69  174  182  56  Z593
90  167  181  43  Z623
139  160  180  59  Z771
26  187  184  39  Z375
69  174  182  41  Z806
61  55  41  42  Z615
43  183  183  40  Z996
52  182  183  56  Z617
146  167  181  66  Z442
11  183  184  42  Z783
miss Z783: 183  11  42
184
rev: 56  183  182
Z617
q: 90  167  181  43
Z623
both Z806 Z615: 
41

77  108  66  181  183  220 -> Z883
199  55  66  54  198  220 -> Z661
174  128  175  108  91  78 -> Z92
rev: 108  77
Z883
miss Z661: 54  199  66  198  220
55
both Z883 Z92: 
108
miss Z661: 199  220  54  55  66
198

136  145  161  114  109  136  86  80  152  83  79  97  82 -> Z492
130  154  169  114  103  148  86  88  152  87  79  97  82 -> Z309
177  172  229  103  115  140  126  13  152  79  60  78  160 -> Z307
112  118  118  130  131  152  135  130  152  124  111  116  114 -> Z457
100  104  109  133  146  198  149  139  203  124  117  186  127 -> Z140
118  122  126  130  128  140  131  130  141  128  123  135  127 -> Z590
200  172  83  86  149  169  91  139  84  83  161  103  172 -> Z790
136  73  161  116  112  132  86  80  152  79  73  73  73 -> Z824
112  118  118  130  131  152  135  130  152  124  123  148  121 -> Z645
159  158  195  108  112  136  108  46  152  83  67  84  127 -> Z740
dup Z824: 
73
tags:
104 -> Z814
141 -> Z321
105 -> Z10
131 -> Z258
145 -> Z16
122 -> Z798
123 -> Z199
140 -> Z882
join Z590 1: 
Z798

136  127  144  121  146  125  112  78  97  140  105  146  118  185  129  142  95  132  125  135  166  136  134  122  125  131  113  182  137  122  118  164  122  90  182  129  78  144  121  127  125  116  116  123  107  206  139  109  146  111  141  133  134  165  118  137  123  121  116  130  134  131  92  111 : Z278
138  134  130  114  132  153  154  72  106  116  141  140  125  90  128  158  116  154  127  138  97  82  226  127  126  136  129  213  134  138  129  159  121  131  94  126  131  138  132  139  121  160  137  143  121  168  90  161  146  106  119  160  117  106  70  128  85  126  168  137  125  117  117  130 : Z243
136  127  144  121  146  125  112  41  97  140  105  146  118  185  129  142  95  132  125  135  166  136  122  122  125  131  113  182  137  122  118  164  122  90  182  129  78  144  121  127  125  116  116  123  107  206  139  109  146  111  141  131  134  171  118  137  123  121  116  130  134  131  92  111 : Z480
key -> tag
118 -> Z655
107 -> Z93
131 -> Z585
117 -> Z250
106 -> Z254
join Z243 61: 
Z250
q: 136  127  144  121  146  125  112  78  97  140  105  146  118  185  129  142  95  132  125  135  166  136  134  122  125  131  113  182  137  122  118  164  122  90  182  129  78  144  121  127  125  116  116  123  107  206  139  109  146  111  141  133  134  165  118  137  123  121  116  130  134  131  92  111
Z278
q: 136  127  144  121  146  125  112  41  97  140  105  146  118  185  129  142  95  132  125  135  166  136  122  122  125  131  113  182  137  122  118  164  122  90  182  129  78  144  121  127  125  116  116  123  107  206  139  109  146  111  141  131  134  171  118  137  123  121  116  130  134  131  92  111
Z480
q: 138  134  130  114  132  153  154  72  106  116  141  140  125  90  128  158  116  154  127  138  97  82  226  127  126  136  129  213  134  138  129  159  121  131  94  126  131  138  132  139  121  160  137  143  121  168  90  161  146  106  119  160  117  106  70  128  85  126  168  137  125  117  117  130
Z243

147  144  183  125  167  97  158  96  213  168  174  185  178  188  142  151  86  89  189  98  125  155  80  123  183  124  123  150  174  206  183  152  177  158  159  140  205  104  87  200  148  216  124  81  91  169 : Z878
150  145  190  126  173  96  162  93  223  175  180  191  186  194  144  154  83  86  197  94  124  159  75  124  190  125  122  153  181  214  189  155  183  162  162  141  215  102  83  209  152  228  125  76  89  173 : Z631
116  135  89  142  102  166  110  177  59  99  100  84  91  89  127  124  179  182  85  171  150  120  191  145  93  141  149  113  94  67  95  96  96  108  113  128  69  160  179  71  117  56  144  187  173  108 : Z608
64  201  148  127  131  109  108  182  157  132  180  105  133  174  134  176  117  165  165  139  179  182  164  138  179  105  146  88  127  127  125  80  152  109  163  100  161  92  117  134  109  141  138  132  101  195 : Z71
200  67  121  137  137  153  158  82  112  135  88  163  135  96  131  91  144  98  105  123  86  86  98  127  90  159  119  176  140  142  144  184  117  157  104  165  109  170  144  136  156  130  127  129  160  73 : Z322
154  92  79  150  103  186  124  152  48  104  76  98  92  60  130  99  192  165  65  171  125  90  176  145  64  159  139  146  100  64  87  142  81  125  101  143  50  186  193  68  137  48  145  190  193  75 : Z825
208  79  144  141  154  146  171  77  147  153  111  184  157  121  141  105  134  90  131  117  92  101  88  130  115  160  121  187  160  172  165  194  138  170  121  171  141  164  134  164  167  164  130  118  151  94 : Z558
196  52  75  157  110  203  142  124  42  113  57  116  101  40  134  78  205  147  56  167  100  67  158  146  43  178  130  178  111  70  92  174  74  142  90  162  43  212  201  75  156  54  146  191  213  44 : Z194
197  57  88  145  115  179  146  105  63  115  63  132  107  58  129  79  178  124  68  148  93  70  133  134  56  166  125  173  116  96  111  176  87  144  90  163  63  194  177  93  151  76  134  166  191  51 : Z653
65  197  138  130  125  118  105  189  140  125  170  96  124  162  133  172  129  175  153  148  180  177  175  141  169  110  149  86  119  114  117  80  144  105  156  102  146  101  129  121  107  124  140  144  113  185 : Z133
201  97  175  135  173  122  180  65  197  175  144  207  184  160  146  123  105  72  170  97  95  124  64  126  152  150  117  187  182  211  191  194  166  179  141  168  188  139  104  202  171  214  126  88  121  126 : Z635
key -> tag
145 -> Z350
138 -> Z595
116 -> Z510
146 -> Z850
join Z194 23: 
Z850
miss Z558: 208  90  184  167  187  130  105  121  147  164  92  141  130  134  117  172  118  164  141  121  170  194  160  79  121  151  171  131  94  115  134  146  165  88  141  111  154  164  153  77  160  157  101  171  144
138
q: 64  201  148  127  131  109  108  182  157  132  180  105  133  174  134  176  117  165  165  139  179  182  164  138  179  105  146  88  127  127  125  80  152  109  163  100  161  92  117  134  109  141  138  132  101  195
Z71

195  182  35  182  219  Z774
78  99  111  60  123  Z900
78  99  111  181  17  Z934
167  66  59  135  67  Z736
156  112  111  202  192  Z15
162  46  230  226  147  Z565
143  19  55  233  92  Z859
135  134  214  60  94  Z303
q: 78  99  111  60  123
Z900
both Z934 Z15: 
111
both Z900 Z303: 
60
both Z736 Z303: 
135
rev: 147  226
Z565
miss Z736: 67  59  135  167
66

220  110  118  207  46  214  126  109  138  215  44  106  223  24  40  215  51  43  33  111  Z450
33  90  130  228  23  216  94  103  172  225  38  91  34  38  29  220  45  63  20  222  Z299
49  110  118  207  46  214  126  109  138  215  44  207  48  24  40  215  207  207  33  111  Z286
49  110  118  207  46  214  126  109  138  215  44  106  48  24  40  215  51  43  33  111  Z641
Table of tags by key:
49 -> Z572
48 -> Z312
222 -> Z407
43 -> Z301
223 -> Z424
join Z641 12: 
Z312
dup Z299: 
38
both Z299 Z286: 
33

72  191  185  129  90  185  143  187  129  140  207  177  130 = Z413
161  109  123  125  122  92  111  119  124  135  70  120  133 = Z851
90  137  132  130  94  145  127  140  129  129  137  134  135 = Z676
136  153  151  123  174  156  136  151  128  145  175  153  112 = Z256
139  154  141  117  171  159  141  143  127  132  174  148  107 = Z22
81  169  166  127  76  116  125  153  125  106  126  156  115 = Z135
81  169  166  127  76  116  125  169  123  118  109  160  120 = Z316
136  153  151  123  174  156  140  151  128  145  175  153  112 = Z754
q: 81  169  166  127  76  116  125  169  123  118  109  160  120
Z316
miss Z676: 134  90  137  135  129  137  132  129  145  94  140  127
130
miss Z135: 125  156  126  166  81  116  153  76  125  106  115  169
127

51  115  101  128  83  91  122  43  126  66  71  155  178  89  88  134  66  135  52  51  86  216  82  93  41  79 : Z938
82  118  174  127  85  137  174  41  185  94  38  166  179  180  152  131  119  193  185  43  86  216  64  193  204  152 : Z805
42  61  218  215  50  84  172  103  111  159  103  75  191  152  196  215  42  82  109  128  196  78  166  58  162  200 : Z448
183  116  163  114  140  90  122  212  137  84  66  69  119  129  82  213  214  209  202  203  158  175  59  180  41  123 : Z143
199  65  151  141  41  183  129  123  182  157  114  138  154  55  102  158  192  107  126  141  56  100  138  72  162  59 : Z747
51  115  101  128  83  91  60  43  126  66  71  155  178  89  88  134  66  135  52  51  86  216  82  93  196  79 : Z207
q: 199  65  151  141  41  183  129  123  182  157  114  138  154  55  102  158  192  107  126  141  56  100  138  72  162  59
Z747
key -> tag
84 -> Z317
94 -> Z598
51 -> Z380
66 -> Z281
join Z938 9: 
Z281
q: 82  118  174  127  85  137  174  41  185  94  38  166  179  180  152  131  119  193  185  43  86  216  64  193  204  152
Z805
q: 183  116  163  114  140  90  122  212  137  84  66  69  119  129  82  213  214  209  202  203  158  175  59  180  41  123
Z143
rev: 60  91  83  128
Z207

88  144  217  191  49  168  77  116  191  189 = Z195
202  29  216  41  51  108  158  142  163  83 = Z160
212  109  118  218  70  69  164  151  44  217 = Z14
96  208  93  56  50  92  156  82  192  191 = Z483
both Z195 Z483: 
191
rev: 158  108  51  41  216  29
Z160
both Z195 Z14: 
217

144  122  113  117  129  133  139  139  140  135  145  123  144  148  123  118  130  139  139  118  96  130  113  154  143  135  143  124  126  112  169  112  122  99  122 -> Z305
144  144  113  117  101  133  132  129  140  135  100  121  144  148  123  118  130  187  127  136  96  130  113  154  143  99  143  124  126  112  169  112  122  99  134 -> Z176
128  189  72  148  111  171  97  75  137  87  130  114  123  137  122  119  105  168  137  135  122  150  98  154  123  136  99  135  122  85  124  115  140  164  149 -> Z332
miss Z176: 121  100  144  136  130  124  113  112  135  129  133  122  148  127  126  99  117  118  169  144  143  113  144  134  154  143  123  96  99  140  130  132  187  112
101
q: 128  189  72  148  111  171  97  75  137  87  130  114  123  137  122  119  105  168  137  135  122  150  98  154  123  136  99  135  122  85  124  115  140  164  149
Z332
q: 144  122  113  117  129  133  139  139  140  135  145  123  144  148  123  118  130  139  139  118  96  130  113  154  143  135  143  124  126  112  169  112  122  99  122
Z305
key -> tag
117 -> Z261
129 -> Z215
124 -> Z716
128 -> Z612
144 -> Z872
143 -> Z750
join Z305 0: 
Z872

89  92  88  144  138  169  155  145  195  95  110  136  104  148  119  132  131  115  126  43  135  Z391
122  163  124  144  143  97  93  123  95  115  162  143  87  130  132  141  145  144  139  83  107  Z389
89  112  61  144  138  169  155  145  195  95  110  136  104  148  119  132  97  164  136  187  166  Z283
133  157  115  147  130  156  127  112  111  134  137  122  117  109  136  133  136  121  131  118  155  Z187
162  160  158  150  141  88  148  167  61  175  134  112  101  90  160  127  167  150  132  38  120  Z20
114  175  107  121  134  138  93  141  129  152  106  120  147  113  155  138  132  130  122  161  162  Z914
100  138  113  115  114  161  137  124  108  134  146  145  141  150  141  116  136  151  126  112  139  Z531
100  138  113  115  114  161  137  124  108  134  146  145  141  150  141  116  103  151  126  112  139  Z822
119  129  83  116  119  177  170  135  117  117  114  109  91  111  148  111  108  103  123  123  138  Z758
89  92  61  144  138  169  155  145  195  95  110  136  104  148  119  132  97  164  136  187  166  Z700
rev: 132  130  87  143
Z389
rev: 121  107
Z914
miss Z391: 126  144  138  169  135  136  88  115  148  110  43  104  155  132  119  131  92  145  95  195
89
dup Z700: 
136
key -> tag
175 -> Z100
129 -> Z648
163 -> Z181
157 -> Z546
170 -> Z108
174 -> Z231
128 -> Z218
join Z758 1: 
Z648
miss Z822: 138  139  116  115  126  141  145  108  114  137  134  141  150  151  161  124  103  112  146  100
113

121  129  115  117  116  107  49  124  143  116  109  94  149  134  113  133  77  150  26  142  154  80  168  169 = Z605
134  130  22  120  159  40  142  94  114  133  100  136  118  93  93  122  180  150  26  129  124  124  165  108 = Z820
99  129  99  140  63  103  80  126  104  94  116  109  128  100  143  142  94  137  99  119  74  177  93  131 = Z12
dup Z605: 
116
q: 121  129  115  117  116  107  49  124  143  116  109  94  149  134  113  133  77  150  26  142  154  80  168  169
Z605
rev: 109  116  94
Z12
miss Z605: 142  116  168  124  116  143  149  115  133  80  49  121  150  117  26  94  77  129  134  107  109  113  154
169
key -> tag
109 -> Z566
143 -> Z458
104 -> Z949
114 -> Z533
137 -> Z449
join Z12 8: 
Z949
miss Z12: 140  104  99  100  129  131  126  109  94  99  119  80  93  103  74  94  177  63  137  99  116  128  143
142
q: 134  130  22  120  159  40  142  94  114  133  100  136  118  93  93  122  180  150  26  129  124  124  165  108
Z820

47  92  158  154  147  62  99  230  119  152  Z319
158  161  98  186  118  189  154  230  60  82  Z131
230  74  151  146  70  178  83  230  67  186  Z406
229  74  158  154  147  185  230  230  119  152  Z381
rev: 158  74  229
Z381
miss Z131: 230  186  154  98  82  158  60  118  189
161
q: 230  74  151  146  70  178  83  230  67  186
Z406
tags:
118 -> Z895
147 -> Z893
186 -> Z987
join Z131 4: 
Z895
both Z319 Z406: 
230
both Z406 Z319: 
230
q: 47  92  158  154  147  62  99  230  119  152
Z319

127  115  188  125  126  126  141  135 : Z727
140  121  177  88  114  147  163  150 : Z649
136  125  60  116  137  146  155  220 : Z178
140  121  177  88  114  147  134  150 : Z437
miss Z178: 116  146  125  137  155  220  60
136
Table of tags by key:
147 -> Z501
220 -> Z64
135 -> Z611
150 -> Z958
join Z437 7: 
Z958

110  112  123  99  139  126  129  107  143  179  129  143  104  127  144  148  110  144  99  140  124  130  124  129  130  103 -> Z734
110  186  123  99  139  126  129  107  143  179  129  143  104  127  144  119  121  125  112  131  127  26  103  68  112  134 -> Z330
110  127  127  99  139  126  129  107  143  179  129  143  104  127  144  119  130  125  113  131  127  116  139  90  128  127 -> Z621
q: 110  127  127  99  139  126  129  107  143  179  129  143  104  127  144  119  130  125  113  131  127  116  139  90  128  127
Z621
q: 110  186  123  99  139  126  129  107  143  179  129  143  104  127  144  119  121  125  112  131  127  26  103  68  112  134
Z330
q: 110  112  123  99  139  126  129  107  143  179  129  143  104  127  144  148  110  144  99  140  124  130  124  129  130  103
Z734

119  131  94  123  36  142  98  139  146 = Z105
139  126  114  136  172  200  102  131  147 = Z978
139  131  144  115  157  144  124  134  116 = Z48
139  140  174  133  48  135  127  122  173 = Z935
142  129  101  120  144  135  107  132  117 = Z712
Table of tags by key:
36 -> Z435
139 -> Z663
35 -> Z745
172 -> Z335
37 -> Z951
join Z105 4: 
Z435
q: 139  126  114  136  172  200  102  131  147
Z978

197  123  141  160  126  160  179  112  149  73  75  199  146  133  145  134  146  146  131  192  93  93  140  140  155  158  132  161  100  125  118  130  137  126  196  115  134  110  175  94  143  96  72  74  157  101  84  153  168  110 = Z577
101  154  179  113  197  116  86  145  156  138  156  87  147  136  135  135  140  97  141  121  197  117  89  89  114  153  130  128  131  100  153  114  86  121  152  102  128  149  93  113  162  134  181  170  115  175  179  115  65  130 = Z139
159  91  61  144  42  141  175  107  88  111  93  175  101  175  115  120  112  166  112  138  175  142  179  177  140  95  126  127  122  166  96  147  180  141  96  164  129  102  171  150  85  123  58  79  145  67  63  145  204  126 = Z469
129  98  169  131  156  128  146  108  152  88  115  156  100  198  171  127  139  101  156  141  110  75  119  143  201  147  184  152  117  119  148  96  115  112  223  156  119  137  183  95  75  39  112  80  138  170  138  161  92  140 = Z460
156  112  83  149  59  142  177  112  109  132  105  172  115  125  128  121  118  161  115  127  65  141  160  167  150  105  123  125  132  150  107  139  172  126  103  147  126  106  160  138  96  122  90  84  139  88  81  138  193  126 = Z384
154  96  162  131  162  137  141  111  145  53  93  163  113  166  151  133  144  110  151  179  107  72  130  135  167  158  169  163  96  125  135  96  110  133  227  145  130  130  181  96  110  61  78  88  150  139  117  162  106  126 = Z66
154  162  95  171  51  150  199  120  137  209  132  175  148  129  147  118  119  173  105  84  96  166  133  159  167  104  99  106  170  126  118  135  185  88  68  111  116  105  128  129  112  144  161  88  122  113  103  115  209  127 = Z225
tags:
123 -> Z394
176 -> Z752
175 -> Z955
159 -> Z363
174 -> Z304
141 -> Z253
join Z469 6: 
Z955
q: 197  123  141  160  126  160  179  112  149  73  75  199  146  133  145  134  146  146  131  192  93  93  140  140  155  158  132  161  100  125  118  130  137  126  196  115  134  110  175  94  143  96  72  74  157  101  84  153  168  110
Z577
q: 129  98  169  131  156  128  146  108  152  88  115  156  100  198  171  127  139  101  156  141  110  75  119  143  201  147  184  152  117  119  148  96  115  112  223  156  119  137  183  95  75  39  112  80  138  170  138  161  92  140
Z460

147  151  194  162  147 = Z63
149  119  143  134  186 = Z521
185  145  128  179  125 = Z620
187  107  89  106  166 = Z490
201  144  144  136  119 = Z998
108  89  106  133  132 = Z602
67  146  183  147  52 = Z861
39  133  158  92  125 = Z924
dup Z63: 
147
miss Z620: 145  128  185  179
125
dup Z998: 
144
rev: 106  89  107
Z490
key -> tag
144 -> Z961
145 -> Z355
182 -> Z897
147 -> Z311
183 -> Z213
67 -> Z991
join Z861 2: 
Z213
rev: 158  133
Z924

149  71  192  84  162  65  157  144  114  124  35  Z427
142  57  142  143  91  124  155  61  109  218  144  Z974
149  77  61  121  185  178  117  83  115  160  146  Z56
Table of tags by key:
178 -> Z793
118 -> Z528
155 -> Z940
117 -> Z115
115 -> Z318
join Z56 6: 
Z115
rev: 142  57  142
Z974
q: 149  77  61  121  185  178  117  83  115  160  146
Z56
dup Z974: 
142
q: 149  71  192  84  162  65  157  144  114  124  35
Z427
both Z427 Z56: 
149
q: 142  57  142  143  91  124  155  61  109  218  144
Z974

119  138  136  114  112  141  140  125  82  125  95  138  121  124  116  128  128  108 = Z902
114  68  42  115  154  118  117  98  119  109  106  133  125  146  117  125  95  116 = Z519
125  159  118  122  125  114  118  162  111  118  125  132  139  137  128  120  120  123 = Z889
125  159  118  122  125  142  118  162  126  118  130  132  139  137  128  120  120  123 = Z930
146  119  108  127  115  105  112  145  101  116  105  129  153  127  115  129  118  140 = Z962
143  166  95  124  156  144  126  111  45  124  130  159  117  129  117  125  95  98 = Z603
112  107  175  116  143  122  142  149  97  138  96  127  123  132  105  143  144  137 = Z600
111  134  154  133  115  127  164  135  125  111  122  162  134  124  131  118  136  113 = Z494
127  153  146  144  141  121  127  101  135  129  124  129  135  127  122  122  131  136 = Z7
tags:
119 -> Z694
112 -> Z677
115 -> Z657
156 -> Z968
116 -> Z948
142 -> Z735
143 -> Z287
114 -> Z51
125 -> Z867
join Z962 4: 
Z657
dup Z600: 
143
q: 114  68  42  115  154  118  117  98  119  109  106  133  125  146  117  125  95  116
Z519

127  132  127  130 = Z98
68  105  116  154 = Z416
114  113  123  218 = Z904
131  124  124  124 = Z888
77  50  77  77 = Z468
131  122  122  122 = Z706
dup Z468: 
77
dup Z706: 
122
rev: 122  131
Z706
both Z888 Z706: 
131
miss Z904: 218  123  113
114
Table of tags by key:
131 -> Z808
123 -> Z57
114 -> Z879
join Z904 0: 
Z879
dup Z888: 
124

122  102  164  186  133  115  161  99  126  101  114  145  103  155  116  114  101  105  133  131  106  97  121  115  154  119  129  116  145  134  152  102  Z515
91  133  97  124  128  130  124  97  128  134  117  138  162  133  139  123  113  140  129  159  164  141  159  98  129  132  154  146  28  149  75  118  Z306
122  102  164  186  133  115  128  99  126  101  114  145  103  155  116  114  101  105  133  138  106  97  121  115  154  119  129  116  145  134  152  130  Z183
miss Z183: 134  133  133  102  99  145  128  114  116  154  115  129  121  101  103  106  116  122  186  126  145  114  155  119  101  97  130  152  105  138  115
164
q: 91  133  97  124  128  130  124  97  128  134  117  138  162  133  139  123  113  140  129  159  164  141  159  98  129  132  154  146  28  149  75  118
Z306
q: 122  102  164  186  133  115  161  99  126  101  114  145  103  155  116  114  101  105  133  131  106  97  121  115  154  119  129  116  145  134  152  102
Z515

156  130  113  137 -> Z294
69  126  129  80 -> Z937
149  144  131  136 -> Z689
114  128  153  141 -> Z263
124  123  141  135 -> Z161
143  144  166  160 -> Z929
130  127  113  120 -> Z764
181  134  112  151 -> Z725
88  114  138  114 -> Z886
117  111  124  136 -> Z574
40  106  156  93 -> Z496
150  147  128  133 -> Z422
miss Z929: 166  160  144
143
key -> tag
115 -> Z892
130 -> Z906
128 -> Z504
114 -> Z796
153 -> Z795
129 -> Z901
join Z263 1: 
Z504

106  170  62  68  105  126  109  156  92  115  117  14  112  142  122  143  105  129  134  89  126  165  124  150  124  118  119  111  62  147  134  62  127  107  150  131  144  119  140  96  105  132  106  192  139  132  90  133  181  140  110  144  67  139  98  62  107  145  145  88  124  145  114  137 = Z588
106  167  55  64  114  126  88  156  98  115  117  14  122  112  142  143  102  129  134  89  126  165  136  150  124  118  119  111  115  152  124  121  127  101  145  123  144  119  140  96  102  131  107  192  139  122  90  133  179  139  110  136  67  139  88  129  99  122  145  99  124  139  100  137 = Z164
104  167  153  146  81  126  145  156  104  115  117  14  122  112  142  150  146  129  134  89  126  165  146  150  124  118  119  111  115  133  157  121  127  149  177  145  133  119  140  96  146  132  107  192  139  139  90  133  174  145  97  168  67  139  134  117  132  145  145  100  122  171  165  137 = Z637
miss Z164: 152  140  129  137  98  139  114  179  129  122  136  115  99  55  67  126  101  102  64  136  142  143  150  124  110  106  165  118  134  167  133  117  124  144  121  88  145  139  89  126  14  192  111  122  96  107  156  139  88  102  100  90  145  122  119  119  115  99  139  127  124  131  123
112
q: 104  167  153  146  81  126  145  156  104  115  117  14  122  112  142  150  146  129  134  89  126  165  146  150  124  118  119  111  115  133  157  121  127  149  177  145  133  119  140  96  146  132  107  192  139  139  90  133  174  145  97  168  67  139  134  117  132  145  145  100  122  171  165  137
Z637
miss Z164: 107  133  88  136  117  121  145  167  64  140  122  115  89  179  55  110  106  134  99  139  67  101  192  129  96  124  14  98  99  102  131  124  126  115  150  114  122  165  126  88  143  145  142  139  102  139  129  136  122  111  118  152  124  119  112  156  137  123  139  100  127  119  90
144
q: 106  167  55  64  114  126  88  156  98  115  117  14  122  112  142  143  102  129  134  89  126  165  136  150  124  118  119  111  115  152  124  121  127  101  145  123  144  119  140  96  102  131  107  192  139  122  90  133  179  139  110  136  67  139  88  129  99  122  145  99  124  139  100  137
Z164
q: 106  170  62  68  105  126  109  156  92  115  117  14  112  142  122  143  105  129  134  89  126  165  124  150  124  118  119  111  62  147  134  62  127  107  150  131  144  119  140  96  105  132  106  192  139  132  90  133  181  140  110  144  67  139  98  62  107  145  145  88  124  145  114  137
Z588

173  161  180  128  175  89  135  164  95  139  44  83  162  96 = Z421
152  128  180  89  135  122  175  128  148  128  190  166  156  207 = Z403
121  100  91  140  113  144  167  161  118  81  154  151  177  218 = Z244
rev: 83  44  139  95  164  135  89  175
Z421
rev: 135  89  175  128  180  161
Z421
miss Z421: 128  161  135  83  164  173  175  180  89  95  44  96  139
162
rev: 156  166
Z403
dup Z403: 
128

